Here is a tiny trained network, its code and every weight. The questions are about switching its units off for an input and a class, where a switched-off unit gives its printed mean instead of its output.

import numpy as np


def w(rows, s, z=0):
    codes = np.array(rows[::2]) - 128.0
    scale = np.full(codes.shape[1], s)
    scale[-1] = z or s
    return codes * scale


def norm(h):
    return h / np.sqrt((h * h).mean(-1, keepdims=True) + 1e-5)


def f(y):
    return y / 2 * (1 + np.tanh(0.7978845608 * (y + 0.044715 * y**3)))


def log_softmax(a):
    a = a - a.max(-1, keepdims=True)
    return a - np.log(np.exp(a).sum(-1, keepdims=True))


def net(x, mask):
    res = np.array(x, float).reshape(1, 5) / 4 @ E
    u = 0
    for l in range(2):
        y = f(norm(res) @ A[l][:, :-1].T + A[l][:, -1])
        res = res + np.where(mask[u : u + 16], y, B[l][:, -1]) @ B[l][:, :-1]
        u += 16
    return log_softmax(norm(res)[-1] @ U[:, :-1].T + U[:, -1])


A, B = {}, {}
E = w([
[51,176,148,110,69,146],'x0',
[98,2,170,105,153,219],'x1',
[128,125,125,128,130,127],'x2',
[125,171,60,232,166,215],'x3',
[155,101,27,67,54,150],'x4',
],0.0028)
A[0] = w([
[222,104,130,133,177,116,38],'L0N1',
[124,189,88,161,128,95,106],'L0N2',
[125,122,67,61,64,165,104],'L0N3',
[47,198,172,100,62,170,82],'L0N4',
[115,160,129,146,99,68,162],'L0N5',
[135,138,115,176,137,165,52],'L0N6',
[76,137,160,160,167,107,26],'L0N7',
[40,152,108,94,91,153,72],'L0N8',
[184,105,55,93,104,148,67],'L0N9',
[175,148,112,151,106,55,126],'L0N10',
[185,86,104,162,159,95,23],'L0N11',
[104,109,116,167,142,179,67],'L0N12',
[33,194,151,107,76,185,75],'L0N13',
[148,122,85,92,76,153,68],'L0N14',
[255,85,126,165,155,109,100],'L0N15',
[72,139,211,181,185,94,254],'L0N16',
],0.0056,0.002)
B[0] = w([
[71,117,78,135,162,59,143],'L0N1',
[142,115,147,55,144,202,161],'L0N2',
[211,63,116,196,136,101,185],'L0N3',
[123,77,61,154,254,64,177],'L0N4',
[185,126,115,101,159,194,164],'L0N5',
[80,146,146,103,33,129,125],'L0N6',
[170,92,179,173,93,76,130],'L0N7',
[153,78,91,140,187,92,147],'L0N8',
[157,89,149,176,125,78,165],'L0N9',
[130,128,119,61,213,215,164],'L0N10',
[64,109,113,118,165,92,130],'L0N11',
[131,159,120,88,106,166,134],'L0N12',
[104,47,57,113,225,40,173],'L0N13',
[183,80,127,192,129,97,146],'L0N14',
[6,92,58,114,166,68,178],'L0N15',
[221,69,71,173,82,114,253],'L0N16',
],0.0038,0.0033)
A[1] = w([
[78,42,180,126,87,206,83],'L1N1',
[241,107,152,207,69,102,96],'L1N2',
[107,185,240,203,188,83,86],'L1N3',
[133,163,81,203,141,215,110],'L1N4',
[2,129,76,131,171,35,20],'L1N5',
[188,145,124,52,194,207,189],'L1N6',
[135,249,100,135,95,45,164],'L1N7',
[72,134,222,176,197,136,12],'L1N8',
[115,55,149,150,137,146,25],'L1N9',
[130,140,88,209,192,175,121],'L1N10',
[186,125,233,31,107,67,67],'L1N11',
[88,19,127,159,130,138,135],'L1N12',
[222,165,112,118,132,131,60],'L1N13',
[131,76,26,122,134,121,201],'L1N14',
[102,167,213,169,166,107,6],'L1N15',
[160,72,162,43,157,58,151],'L1N16',
],0.0048,0.0011)
B[1] = w([
[213,247,129,51,181,130,164],'L1N1',
[152,156,230,192,78,113,195],'L1N2',
[200,66,68,61,89,95,140],'L1N3',
[46,93,141,113,53,88,174],'L1N4',
[96,111,202,155,183,62,162],'L1N5',
[136,170,253,132,108,121,163],'L1N6',
[159,50,150,23,218,224,151],'L1N7',
[190,96,36,82,99,82,123],'L1N8',
[151,207,109,75,154,151,164],'L1N9',
[68,106,136,71,72,107,197],'L1N10',
[42,131,57,177,56,194,181],'L1N11',
[163,238,132,92,164,113,233],'L1N12',
[127,126,206,119,150,166,155],'L1N13',
[136,142,230,127,141,68,252],'L1N14',
[187,65,28,92,80,132,110],'L1N15',
[34,188,74,220,117,197,236],'L1N16',
],0.0039,0.0033)
U = w([
[86,87,69,112,235,48,119],'0',
[200,183,156,36,178,221,101],'1',
[254,55,117,186,49,86,70],'2',
[17,128,89,151,45,172,72],'3',
[120,171,185,165,134,104,253],'4',
],0.0099,0.0042)

Each question gives the input, the list of numbers given to net, and the class t.
The units are the neurons (one row each of A and B). Each row of codes is followed by its name. A weight is (code - 128) times the scale printed after its matrix; where a second scale follows, it is the last column's (A, B and U).
mask holds one flag per neuron, layer by layer. A switched-off neuron (its flag False) gives its mean, the last column of its row in B, instead of its output. The means were averaged over made-up inputs and are rounded, as every weight is.
A unit's drop is (log p(t) with every unit on - log p(t) with that unit switched off) / (log p(t) with every unit on - log p(t) with every unit switched off).
The circuit of an input: a set's keep is (log p(t) with only the set's units on - log p(t) with every unit switched off) / (log p(t) with every unit on - log p(t) with every unit switched off). Starting from the 12 units with the biggest drops (on a tie, the unit counted first), units are removed one at a time, each time the one whose removal leaves the highest keep (on an exact tie, the one counted first), for as long as the keep stays at least 0.8.
circuit, biggest first: the units of the circuit, biggest drop first
most important unit: the unit with the biggest drop
k most important neurons: the k neurons with the biggest drops, biggest first
top k neurons in layer l: the k neurons of layer l with the biggest drops, biggest first
input [5,5,-5,2,4], class 0: most important unit => L0N13
input [6,0,-6,3,7], class 2: 3 most important neurons => (L0N3 L0N15 L0N14)
input [6,2,4,-7,-6], class 3: 3 most important neurons => (L1N11 L1N16 L0N15)
input [-1,-5,-4,-7,-4], class 3: 2 most important neurons => (L1N11 L1N16)
input [-4,-2,-3,-6,5], class 3: circuit, biggest first => (L0N16 L1N16 L1N11)
input [2,-8,-3,4,8], class 1: circuit, biggest first => (L0N16 L1N7)
input [-7,-6,-4,0,3], class 0: 2 most important neurons => (L0N15 L0N1)
input [-5,6,-6,-8,-1], class 3: circuit, biggest first => (L1N11 L1N16 L0N4)
input [-7,8,-4,2,5], class 1: top 3 neurons in layer 0 => (L0N13 L0N4 L0N16)
input [-4,-4,-1,-5,0], class 3: top 2 neurons in layer 0 => (L0N4 L0N13)
input [8,7,-4,-1,4], class 0: circuit, biggest first => (L0N13 L0N4)
input [-6,-5,4,4,4], class 0: top 2 neurons in layer 0 => (L0N15 L0N1)
input [-7,4,2,-5,-8], class 2: top 2 neurons in layer 0 => (L0N16 L0N13)
input [7,0,4,2,-5], class 0: circuit, biggest first => (L0N13)
input [5,-4,-3,-3,-7], class 2: 2 most important neurons => (L0N16 L0N15)
input [-3,5,-2,5,4], class 1: 3 most important neurons => (L1N1 L0N16 L1N16)
input [4,6,-6,1,2], class 1: top 2 neurons in layer 1 => (L1N1 L1N12)
input [-4,3,-5,-5,-3], class 3: top 3 neurons in layer 0 => (L0N4 L0N13 L0N3)
input [-4,-4,5,-6,-8], class 2: 2 most important neurons => (L1N3 L0N16)
input [7,3,-3,-8,-4], class 3: circuit, biggest first => (L1N11)
input [-6,5,-7,8,-6], class 3: 2 most important neurons => (L1N4 L1N10)
input [-6,-4,4,-2,-8], class 2: top 4 neurons in layer 0 => (L0N16 L0N13 L0N4 L0N7)
